Below is a small trained network, with its code and all its weights. Each question gives an input and a target symbol and asks what happens when units are switched off, that is, made to give their printed mean instead of their output.

import numpy as np


def w(rows, s, z=0):
    codes = np.array(rows[::2]) - 128.0
    scale = np.full(codes.shape[1], s)
    scale[-1] = z or s
    return codes * scale


def norm(h):
    return h / np.sqrt((h * h).mean(-1, keepdims=True) + 1e-5)


def f(y):
    return np.maximum(y, 0)


def softmax(a):
    e = np.exp(a - a.max(-1, keepdims=True))
    return e / e.sum(-1, keepdims=True)


def log_softmax(a):
    a = a - a.max(-1, keepdims=True)
    return a - np.log(np.exp(a).sum(-1, keepdims=True))


def net(x, mask):
    ids = ['αβγδεζημπστφψω'.index(c) for c in x.split()]
    T = len(ids)
    res = E[ids] + P[:T]
    u = 0
    for l in range(2):
        r = norm(res)
        for j in range(2):
            rows = slice(2 * j, 2 * j + 2)
            q, k, v = (r @ M[l][rows].T for M in (Q, K, V))
            z = softmax(np.where(np.tri(T) > 0, q @ k.T / 2**0.5, -1e9)) @ v
            o = O[l][rows]
            res = res + np.where(mask[u + j], z, o[:, -1]) @ o[:, :-1]
        u += 2
        y = f(norm(res) @ A[l][:, :-1].T + A[l][:, -1])
        res = res + np.where(mask[u : u + 8], y, B[l][:, -1]) @ B[l][:, :-1]
        u += 8
    return log_softmax(norm(res)[-1] @ U[:, :-1].T + U[:, -1])


Q, K, V, O, A, B = {}, {}, {}, {}, {}, {}
E = w([
[143,77,115,97,173,79,170,57],'α',
[134,174,94,35,116,141,143,132],'β',
[187,145,51,127,160,191,143,121],'γ',
[127,172,49,66,129,148,161,154],'δ',
[107,154,98,121,121,150,144,61],'ε',
[61,108,150,11,225,129,134,103],'ζ',
[187,129,130,172,154,163,77,80],'η',
[76,64,96,99,93,106,129,78],'μ',
[79,164,138,133,133,134,30,175],'π',
[165,151,123,79,190,168,118,119],'σ',
[116,86,143,100,107,110,115,125],'τ',
[152,72,150,125,158,125,78,48],'φ',
[148,158,251,196,98,188,8,121],'ψ',
[180,133,146,135,181,178,50,152],'ω',
],0.023)
P = w([
[162,144,79,129,65,178,9,165],'0',
[47,162,191,160,190,112,119,108],'1',
[133,153,107,169,175,87,115,118],'2',
[192,142,94,97,92,222,220,155],'3',
[56,167,202,157,178,116,123,126],'4',
[160,150,114,156,172,83,130,125],'5',
[184,106,115,104,102,229,205,141],'6',
[68,162,212,160,171,117,134,135],'7',
[167,143,125,157,157,79,137,135],'8',
[179,93,127,111,98,233,191,138],'9',
[75,165,222,165,158,118,142,150],'10',
[181,141,136,154,141,75,150,146],'11',
],0.013)
Q[0] = w([
[119,69,251,197,101,167,136,123],'0.h1',
[25,90,64,95,34,85,116,56],'0.h1',
[160,244,65,182,252,178,119,89],'0.h2',
[221,126,206,2,184,56,66,233],'0.h2',
],0.0099)
K[0] = w([
[156,73,200,176,137,98,119,114],'0.h1',
[51,94,99,102,82,130,121,79],'0.h1',
[163,196,91,144,186,145,140,69],'0.h2',
[164,116,211,76,162,102,135,247],'0.h2',
],0.015)
V[0] = w([
[110,100,116,111,154,171,105,107],'0.h1',
[81,123,97,109,149,253,120,95],'0.h1',
[162,169,174,139,93,146,168,125],'0.h2',
[58,171,98,160,201,89,50,168],'0.h2',
],0.006)
O[0] = w([
[84,191,102,12,74,161,176,126,238],'0.h1',
[160,70,119,95,77,61,182,88,249],'0.h1',
[2,134,65,163,67,76,94,63,39],'0.h2',
[92,137,175,197,46,152,108,179,182],'0.h2',
],0.0068,0.0022)
A[0] = w([
[36,143,203,73,129,194,132,90,135],'0.n1',
[131,103,97,156,8,112,44,189,63],'0.n2',
[123,84,138,149,81,204,163,117,89],'0.n3',
[138,154,113,173,100,89,127,172,4],'0.n4',
[168,138,138,135,94,165,48,97,93],'0.n5',
[162,82,36,164,167,156,126,179,121],'0.n6',
[171,202,64,121,95,76,125,116,133],'0.n7',
[109,158,103,152,209,123,115,102,102],'0.n8',
],0.012,0.0044)
B[0] = w([
[186,144,231,185,103,176,156,181,255],'0.n1',
[182,148,95,25,181,142,200,79,167],'0.n2',
[23,56,143,115,203,118,161,203,170],'0.n3',
[66,139,122,145,69,39,84,113,130],'0.n4',
[117,147,2,67,93,105,192,102,176],'0.n5',
[36,219,134,169,58,157,144,61,154],'0.n6',
[119,42,137,168,183,185,73,86,177],'0.n7',
[135,121,117,243,127,129,143,132,166],'0.n8',
],0.0096,0.0089)
Q[1] = w([
[109,101,103,122,128,198,143,111],'1.h1',
[194,99,108,83,131,151,180,166],'1.h1',
[131,134,193,107,92,238,130,185],'1.h2',
[86,114,188,126,123,98,5,143],'1.h2',
],0.011)
K[1] = w([
[64,132,137,145,75,181,80,122],'1.h1',
[178,84,85,96,63,134,63,141],'1.h1',
[131,160,238,146,88,254,145,195],'1.h2',
[128,82,194,120,142,93,34,136],'1.h2',
],0.0082)
V[1] = w([
[102,152,158,178,145,101,180,190],'1.h1',
[80,194,161,122,100,113,63,71],'1.h1',
[99,102,45,105,138,63,34,76],'1.h2',
[118,122,93,82,94,253,111,115],'1.h2',
],0.0052)
O[1] = w([
[123,209,203,140,112,123,106,79,73],'1.h1',
[174,166,90,117,167,100,137,178,79],'1.h1',
[112,162,255,92,48,124,125,151,2],'1.h2',
[151,138,97,28,230,73,183,42,190],'1.h2',
],0.007,0.0043)
A[1] = w([
[124,109,61,167,107,140,187,63,134],'1.n1',
[152,88,125,83,139,102,115,68,70],'1.n2',
[48,76,134,160,116,68,195,142,118],'1.n3',
[192,56,184,143,117,171,95,130,161],'1.n4',
[171,153,182,129,188,139,108,177,2],'1.n5',
[143,161,111,92,142,54,8,85,97],'1.n6',
[74,154,129,182,67,133,167,133,34],'1.n7',
[95,94,65,71,81,65,116,163,92],'1.n8',
],0.012,0.0034)
B[1] = w([
[138,107,158,78,100,61,122,180,255],'1.n1',
[119,153,38,65,78,168,93,135,213],'1.n2',
[169,194,91,174,181,194,52,164,194],'1.n3',
[73,98,56,86,117,116,83,93,248],'1.n4',
[151,129,117,63,79,67,136,125,184],'1.n5',
[99,60,248,170,154,191,138,185,153],'1.n6',
[81,124,85,104,117,127,159,141,156],'1.n7',
[129,102,205,115,125,62,153,48,181],'1.n8',
],0.012,0.0078)
U = w([
[188,149,34,153,103,109,82,186,108],'α',
[80,104,99,123,186,245,82,161,117],'β',
[105,137,136,176,83,180,210,73,254],'γ',
[4,165,107,110,174,69,154,159,100],'δ',
[144,33,126,172,134,112,128,48,153],'ε',
[128,46,93,103,201,92,196,217,80],'ζ',
[163,116,105,157,94,32,175,166,170],'η',
[107,202,162,88,108,204,66,90,117],'μ',
[61,122,233,75,187,140,146,123,100],'π',
[159,146,161,144,209,107,113,102,242],'σ',
[150,116,106,13,73,189,226,80,99],'τ',
[112,54,177,117,56,114,113,211,115],'φ',
[254,103,155,150,93,200,127,127,160],'ψ',
[112,212,141,99,138,103,106,211,166],'ω',
],0.009,0.0042)

Each question gives the input, a string of symbols that net reads in full, and the target symbol t.
The units are the heads (2 rows each of Q, K, V and O) and the neurons (one row each of A and B). Each row of codes is followed by its name. A weight is (code - 128) times the scale printed after its matrix; where a second scale follows, it is the last column's (O, A, B and U).
mask holds one flag per unit, layer by layer, with each layer's heads first. A switched-off unit (its flag False) gives its mean, the last column of its rows in O or B, instead of its output. The means were averaged over made-up inputs and are rounded, as every weight is.
A unit's drop is (log p(t) with every unit on - log p(t) with that unit switched off) / (log p(t) with every unit on - log p(t) with every unit switched off).
top k neurons: the k neurons with the biggest drops, biggest first
top k neurons in layer l: the k neurons of layer l with the biggest drops, biggest first
which heads matter: for each layer, one digit per head in row order, 1 if its drop is at least 0.15 and else 0, layers parted by /
input τ τ ε σ η τ τ, target β: which heads matter -> 00 / 00
input τ ζ τ α η ε τ τ π π ε β, target β: top 2 neurons -> (0.n7, 0.n1)
input ω π τ π β φ φ, target ζ: top 2 neurons -> (0.n3, 1.n1)
input μ τ τ ε δ τ φ η μ σ ε γ, target γ: top 3 neurons in layer 1 -> (1.n4, 1.n2, 1.n5)
input τ τ β μ δ σ, target σ: top 2 neurons -> (0.n8, 0.n6)
input τ ω ψ τ σ ε ε ψ ω η, target τ: which heads matter -> 00 / 01
input δ ε ε ε μ ε μ, target ζ: top neuron -> (0.n3)
input τ τ ω, target ω: which heads matter -> 00 / 01
input ε τ π, target π: which heads matter -> 00 / 00
input δ ε π ε τ η μ τ φ ω β σ, target σ: which heads matter -> 11 / 10
input γ δ η, target η: top 2 neurons in layer 1 -> (1.n1, 1.n4)
input γ ω τ μ μ π α δ σ τ τ φ, target φ: top 4 neurons -> (0.n1, 1.n6, 0.n5, 0.n3)
input ε μ ζ, target ζ: top 4 neurons in layer 1 -> (1.n2, 1.n5, 1.n8, 1.n1)
input μ τ φ, target φ: which heads matter -> 00 / 01
input τ β δ ε τ π, target π: top 2 neurons in layer 0 -> (0.n2, 0.n4)
input ε τ μ β ω δ, target δ: top 2 neurons in layer 0 -> (0.n6, 0.n1)
input δ α τ τ ψ η τ τ δ π γ β, target β: top 3 neurons in layer 0 -> (0.n7, 0.n5, 0.n1)
input φ τ τ φ τ α ζ π ζ ε ε μ, target μ: top 2 neurons in layer 0 -> (0.n1, 0.n5)
input φ ε τ π, target τ: top 2 neurons -> (0.n2, 0.n5)
input β τ φ η, target τ: top 2 neurons -> (0.n6, 1.n4)
input τ φ α, target α: which heads matter -> 00 / 01
input τ φ φ ε α τ δ δ φ μ σ, target ψ: top 3 neurons -> (0.n1, 1.n1, 1.n5)
input μ γ μ ζ τ α, target α: top 4 neurons -> (1.n3, 0.n1, 1.n2, 0.n2)
input ε τ τ τ ε τ ζ β τ ε, target β: top 2 neurons -> (0.n3, 1.n3)
input φ β τ β τ σ ψ, target τ: top neuron -> (0.n5)
input τ ω γ τ, target ζ: top 2 neurons in layer 0 -> (0.n3, 0.n1)
input β μ τ ε γ μ ε ω ζ ε σ, target ψ: top 3 neurons in layer 0 -> (0.n1, 0.n8, 0.n3)
input τ δ ε, target ε: top 4 neurons in layer 0 -> (0.n7, 0.n8, 0.n2, 0.n5)
input φ δ μ η β ζ ε δ, target ζ: top neuron -> (1.n1)
input φ ζ ε τ τ δ, target δ: top 4 neurons in layer 1 -> (1.n1, 1.n2, 1.n3, 1.n4)
